After every row comes one of two labels: whether the row has a hidden trait. Each part has its own trait and labels.
[ -1  -3 -15  -4   1 -11   2  -1   3 -29  -4   1   9   1  -2  -4   0  -4
   1   8   8  -5  -4  -3   4 -29  -2  -6  -6   1   4  15   7  15 -16 -10
   3 -11  -3  -4   0   3 -11 -12   0   1  -7   1 -10  -1 -14 -11  -4   3
  13   9   0  -1  -4  -2   6  -4] | G
[ -7  -6 -19  -4  -4  -5  -4  -8   8 -15  -1   4   7  -8  -2 -11   4  -5
   2  -4   6 -12  12  -4   7 -20  -7 -12 -11   6  -4   4   8  13 -31  -8
  -2  -4  -3  12   2   9  -2 -22  -1  -7   1  -6  -4   0 -14  22  12  -3
  12   0   1  -2   1  -7   4  -5] | G
[  0   2  -1   5   7   2   1   2  -5  23   1  -9 -34   7  -1  11  -1   0
   2  -3  -2  -2   6 -24  -2  -6   3  17   3   4   0  -8  -3   2  -7   2
   4  13   0 -10  -1  -8   4  18   4   5  -7 -26   6  -2  10  14  -2   2
  -8  -8   4   0   6   0  -3   6] | K
[ -6  -5 -19  -5  -4  -8  -4  -7   7 -19  -1   4  12  -8  -1 -11   3  -5
   2  -2   8 -10   8   2   7 -21  -7 -12 -10   3  -3   2   7  14 -30  -9
  -1  -7  -3  10   2   9  -4 -22  -2  -5   1  -4  -5  -1 -13  18   9  -2
  13   3   0  -2  -2  -6   7  -6] | G
[  3  -4  -8  -8   4 -12  12   7   1 -45  -9   1  16  22   1   0   2  -2
  -4  26   7  10 -22   1   3 -41   0 -10   8  -3  18  34   4  10   4  -5
   3 -23  -6 -17  -5   3 -24 -11  -3   1 -11  24 -23   1 -14 -47 -14   7
   5  21  -3   0 -10   2   4  -7] | G
[ -7  -2 -20   4   3  -3  -1  -4   2  26  -1  -2 -17  -1  -3   0   6  -4
   2  -5   4 -12  16 -17   3 -11  -3   5  -6   8  -3  -3   3  10 -33  -1
   0  10   1   5   0   4   5   1   3  -2   1 -20   4  -2   0  36  12   0
   1  -6   5  -2   7  -4  -1   0] | G
[  2   2   1  -1   8  -4   7   7  -8 -16  -1  -7 -17   8  -2  12 -11   6
   1  20  -1  11 -17 -13  -3 -20   4  10   9  -5  10  10   2  -1   4  -2
   9  -8  -4 -23   2  -7 -14  11   5   7 -17   0 -15  -1  -4 -26 -21   4
  -7  18  -3   2  -3   3   5   8] | G
[ -5 -11 -17  -8  -8  -8  -6 -11  10 -23  -1   9  21 -11  -2 -14   2  -1
   2  -8   7  -8  10  17   9  -9 -12 -21 -12   7  -7  10   9  11 -29 -11
  -3 -11  -3  23   3  14  -3 -27  -4 -11   6   5  -5  -1 -17  14  10  -6
  13   3   1  -2   0  -6   6  -8] | G
[  2   0  -6  -1   2  -8   3   2  -2 -32  -2  -1   7   4  -1  -1  -5  -2
   1  12   4   0  -8  -4   2 -24   0  -7  -1  -4   6  13   4  12  -3  -8
   7 -11  -4 -10   1  -3 -11  -6   0   2  -9   2 -13  -2 -11 -18 -13   4
   7  13  -2   0  -6  -1   7   0] | G
[ -5  -2 -14   1   6  -3   1  -2   2  18  -3  -3 -20   2  -3   2   4  -2
   1   0   4  -9   8 -17   1 -16  -1   6  -3   7   0   1   2   6 -32  -1
   3   9   0  -3   0   1   1   5   2   0  -4 -17  -2  -1  -6  18   6   3
  -1  -3   4  -1   6   0   0   2] | K
[  6  -5   0  -7  -3 -11   2  -1   2 -53  -5   1  24   7   1  -8  -3  -3
  -2  10   8  -1  -6   8   6 -22  -1 -11  -1 -10   5  22   1  19   5 -11
   4 -20  -2  -1  -1   4 -17 -18  -7   1  -4  19 -16  -3  -7 -25  -9   3
  10  18  -4   1  -6  -1  10  -7] | G
[ -7   3  -5   8   0   8  -6  -5  -2  41   5  -8 -34 -11  -2   5   0   0
   5 -18  -3 -11  24 -25  -2   9   1  14  -5   6 -14 -27   1  -2 -20   4
  -2  24   1   4   1  -7  16  12   5   0  -1 -39  17  -2  12  56  11  -5
 -10 -18   4   0   8  -6  -4  10] | K
[ -1  -1  -9   1   7  -7   3   3  -3  -5  -1  -3 -11   3  -3   5  -5   0
   1   8   1   1  -4 -10   1 -20   1   5   1   1   6   9   4   5 -12  -3
   6  -4  -3 -12   1  -4  -9   6   5   4 -10  -8 -11  -1  -7 -13  -7   4
  -1   8   1   0   1   1   4   3] | K
[-13  -4 -26   3   4   1  -1  -6   7  59  -3  -2 -29  -5  -6   2  13  -3
   3 -19   0 -15  26 -21   2  -6  -5  11 -10  20  -7 -12   6  -1 -52   4
  -6  25   1   9   0   4  13   8   9  -5   5 -32  13   2   2  53  24  -2
  -6 -22   9  -3  12  -3  -8   2] | K
[ -4   6   0  12   1   9  -5  -3  -7  35   8 -12 -42  -7   0   7  -3   0
   6 -13  -5  -7  16 -29  -6   5   3  18  -2   3 -11 -26  -2  -2  -9   6
   1  24   0  -4   0 -13  15  17   4   6  -6 -43  16  -2  15  44   2  -4
  -5 -17   3   1   7  -6  -4  13] | K
[ -2 -11 -10 -12  -9 -10  -8 -10   8 -27  -2   9  28  -7   0 -16  -2   2
   2  -5   9  -8   9  23  11  -3 -12 -20  -9   2  -7  13   4  15 -23 -11
  -3 -13  -2  23   4  19  -5 -28  -7 -10   9  15  -6  -2 -15  19  11  -7
  12  11  -1  -1   0  -5   8 -10] | G
